Below are the code and all the weights of a small trained network. Each question names an input and a target symbol and asks about switching units off, where a switched-off unit gives its printed mean instead of its output.

import numpy as np


def w(rows, s, z=0):
    codes = np.array(rows[::2]) - 128.0
    scale = np.full(codes.shape[1], s)
    scale[-1] = z or s
    return codes * scale


def norm(h):
    return h / np.sqrt((h * h).mean(-1, keepdims=True) + 1e-5)


def f(y):
    return y / 2 * (1 + np.tanh(0.7978845608 * (y + 0.044715 * y**3)))


def softmax(a):
    e = np.exp(a - a.max(-1, keepdims=True))
    return e / e.sum(-1, keepdims=True)


def log_softmax(a):
    a = a - a.max(-1, keepdims=True)
    return a - np.log(np.exp(a).sum(-1, keepdims=True))


def net(x, mask):
    ids = ['Παγδημσψ'.index(c) for c in x.split()]
    T = len(ids)
    res = E[ids] + P[:T]
    u = 0
    for l in range(2):
        q, k, v = (norm(res) @ M[l].T for M in (Q, K, V))
        z = softmax(np.where(np.tri(T) > 0, q @ k.T / 4**0.5, -1e9)) @ v
        res = res + np.where(mask[u], z, O[l][:, -1]) @ O[l][:, :-1]
        u += 1
        y = f(norm(res) @ A[l][:, :-1].T + A[l][:, -1])
        res = res + np.where(mask[u : u + 8], y, B[l][:, -1]) @ B[l][:, :-1]
        u += 8
    return log_softmax(norm(res)[-1] @ U[:, :-1].T + U[:, -1])


Q, K, V, O, A, B = {}, {}, {}, {}, {}, {}
E = w([
[96,96,2],'Π',
[53,173,114],'α',
[182,172,143],'γ',
[56,169,112],'δ',
[166,224,130],'η',
[203,172,145],'μ',
[180,154,116],'σ',
[129,134,160],'ψ',
],0.0078)
P = w([
[133,163,56],'0',
[213,2,153],'1',
[125,140,132],'2',
[154,161,17],'3',
[109,146,228],'4',
[95,96,135],'5',
[154,156,14],'6',
[156,132,211],'7',
[127,134,120],'8',
[4,14,179],'9',
[107,153,229],'10',
[103,150,129],'11',
[158,151,3],'12',
],0.0088)
Q[0] = w([
[152,77,133],'0.h1',
[104,105,146],'0.h1',
[78,152,194],'0.h1',
[11,148,127],'0.h1',
],0.012)
K[0] = w([
[11,161,195],'0.h1',
[148,96,142],'0.h1',
[150,67,102],'0.h1',
[84,142,34],'0.h1',
],0.011)
V[0] = w([
[109,221,120],'0.h1',
[130,142,146],'0.h1',
[201,2,108],'0.h1',
[138,169,220],'0.h1',
],0.004)
O[0] = w([
[184,236,254,219],'0.h1',
[178,26,202,109],'0.h1',
[162,127,157,113],'0.h1',
[21,175,177,1],'0.h1',
],0.0039,0.00097)
A[0] = w([
[126,132,12,96],'0.n1',
[51,111,19,45],'0.n2',
[143,22,40,65],'0.n3',
[202,112,163,3],'0.n4',
[82,2,194,23],'0.n5',
[218,87,145,60],'0.n6',
[11,69,210,83],'0.n7',
[150,81,205,70],'0.n8',
],0.007,0.0018)
B[0] = w([
[73,58,155,254],'0.n1',
[81,156,177,242],'0.n2',
[75,191,223,196],'0.n3',
[2,147,93,122],'0.n4',
[187,120,43,155],'0.n5',
[54,105,208,132],'0.n6',
[164,125,126,183],'0.n7',
[91,222,89,139],'0.n8',
],0.0071,0.0027)
Q[1] = w([
[57,211,189],'1.h1',
[42,177,9],'1.h1',
[113,62,127],'1.h1',
[98,183,2],'1.h1',
],0.0073)
K[1] = w([
[170,221,157],'1.h1',
[32,175,255],'1.h1',
[209,61,114],'1.h1',
[204,14,217],'1.h1',
],0.0046)
V[1] = w([
[163,68,156],'1.h1',
[150,134,3],'1.h1',
[114,86,74],'1.h1',
[224,85,239],'1.h1',
],0.0049)
O[1] = w([
[77,93,105,1],'1.h1',
[166,39,188,75],'1.h1',
[80,3,184,51],'1.h1',
[73,156,68,2],'1.h1',
],0.0054,0.00094)
A[1] = w([
[30,101,164,2],'1.n1',
[156,27,172,45],'1.n2',
[125,132,247,223],'1.n3',
[140,167,91,174],'1.n4',
[99,113,20,101],'1.n5',
[188,99,68,92],'1.n6',
[104,147,35,13],'1.n7',
[225,110,83,211],'1.n8',
],0.011,0.0018)
B[1] = w([
[98,205,63,185],'1.n1',
[253,139,166,162],'1.n2',
[101,103,227,254],'1.n3',
[195,155,70,183],'1.n4',
[121,25,115,201],'1.n5',
[45,134,171,151],'1.n6',
[133,57,185,186],'1.n7',
[22,107,24,189],'1.n8',
],0.0066,0.0048)
U = w([
[202,122,207,240],'Π',
[101,143,206,123],'α',
[7,217,153,100],'γ',
[90,133,164,7],'δ',
[154,197,85,167],'η',
[129,178,80,168],'μ',
[97,94,109,40],'σ',
[155,68,123,79],'ψ',
],0.011,0.0022)

Each question gives the input, a string of symbols that net reads in full, and the target symbol t.
The units are the heads (4 rows each of Q, K, V and O) and the neurons (one row each of A and B). Each row of codes is followed by its name. A weight is (code - 128) times the scale printed after its matrix; where a second scale follows, it is the last column's (O, A, B and U).
mask holds one flag per unit, layer by layer, with each layer's heads first. A switched-off unit (its flag False) gives its mean, the last column of its rows in O or B, instead of its output. The means were averaged over made-up inputs and are rounded, as every weight is.
A unit's drop is (log p(t) with every unit on - log p(t) with that unit switched off) / (log p(t) with every unit on - log p(t) with every unit switched off).
The circuit of an input: a set's keep is (log p(t) with only the set's units on - log p(t) with every unit switched off) / (log p(t) with every unit on - log p(t) with every unit switched off). Starting from the 12 units with the biggest drops (on a tie, the unit counted first), units are removed one at a time, each time the one whose removal leaves the highest keep (on an exact tie, the one counted first), for as long as the keep stays at least 0.8.
circuit, biggest first: the units of the circuit, biggest drop first
most important unit: the unit with the biggest drop
top k neurons: the k neurons with the biggest drops, biggest first
k most important neurons of layer l: the k neurons of layer l with the biggest drops, biggest first
drop of u: that unit's drop, to one decimal
input α Π Π Π Π σ, target γ: circuit, biggest first => [0.n4]
input α Π Π γ ψ γ, target η: top 2 neurons => [0.n8, 0.n3]
input Π η α γ α δ Π ψ σ, target γ: top 3 neurons => [0.n1, 0.n8, 1.n6]
input γ μ σ μ μ Π, target γ: circuit, biggest first => [0.n3, 1.n1]
input δ μ σ η Π μ γ α Π γ ψ μ, target η: 2 most important neurons of layer 0 => [0.n1, 0.n2]
input Π ψ γ, target η: top 3 neurons => [0.n1, 0.n3, 0.n6]
input Π μ γ σ σ η σ μ α, target μ: top 2 neurons => [1.n3, 0.n3]
input μ γ Π ψ δ, target Π: top 2 neurons => [1.n8, 0.n7]
input ψ δ η, target μ: top 2 neurons => [0.n3, 0.n2]
input α γ Π γ η μ σ γ σ δ μ ψ, target η: top 2 neurons => [0.n1, 0.n6]
input η Π Π γ Π μ, target γ: 4 most important neurons of layer 0 => [0.n6, 0.n4, 0.n8, 0.n5]
input γ μ ψ γ γ μ, target η: 2 most important neurons of layer 0 => [0.n8, 0.n1]
input Π δ ψ, target γ: top 3 neurons => [0.n6, 0.n4, 0.n5]
input μ μ γ α α σ ψ σ δ, target η: top 2 neurons => [1.n3, 0.n3]
input Π γ σ η μ μ ψ η η Π δ, target Π: most important unit => 1.n8
input α η σ, target μ: top 2 neurons => [0.n1, 0.n2]
input γ δ δ γ α α, target η: 4 most important neurons of layer 0 => [0.n3, 0.n1, 0.n6, 0.n7]
input γ μ η ψ ψ δ σ γ α, target η: 2 most important neurons of layer 0 => [0.n3, 0.n6]
input γ Π γ γ α, target Π: 2 most important neurons of layer 1 => [1.n8, 1.n1]
input μ σ δ η μ δ, target μ: top neuron => [1.n3]
input Π γ γ Π η γ σ γ ψ, target η: 3 most important neurons of layer 0 => [0.n1, 0.n3, 0.n2]
input α ψ μ Π ψ Π σ Π Π, target γ: drop of 0.n2 => 0.2
input η α μ η σ α α σ α η σ σ, target μ: drop of 1.n3 => 0.1
input σ Π α η Π η ψ, target ψ: drop of 1.h1 => 0.2
input σ δ γ δ σ Π Π σ γ γ α γ ψ, target ψ: drop of 0.n5 => 0.0
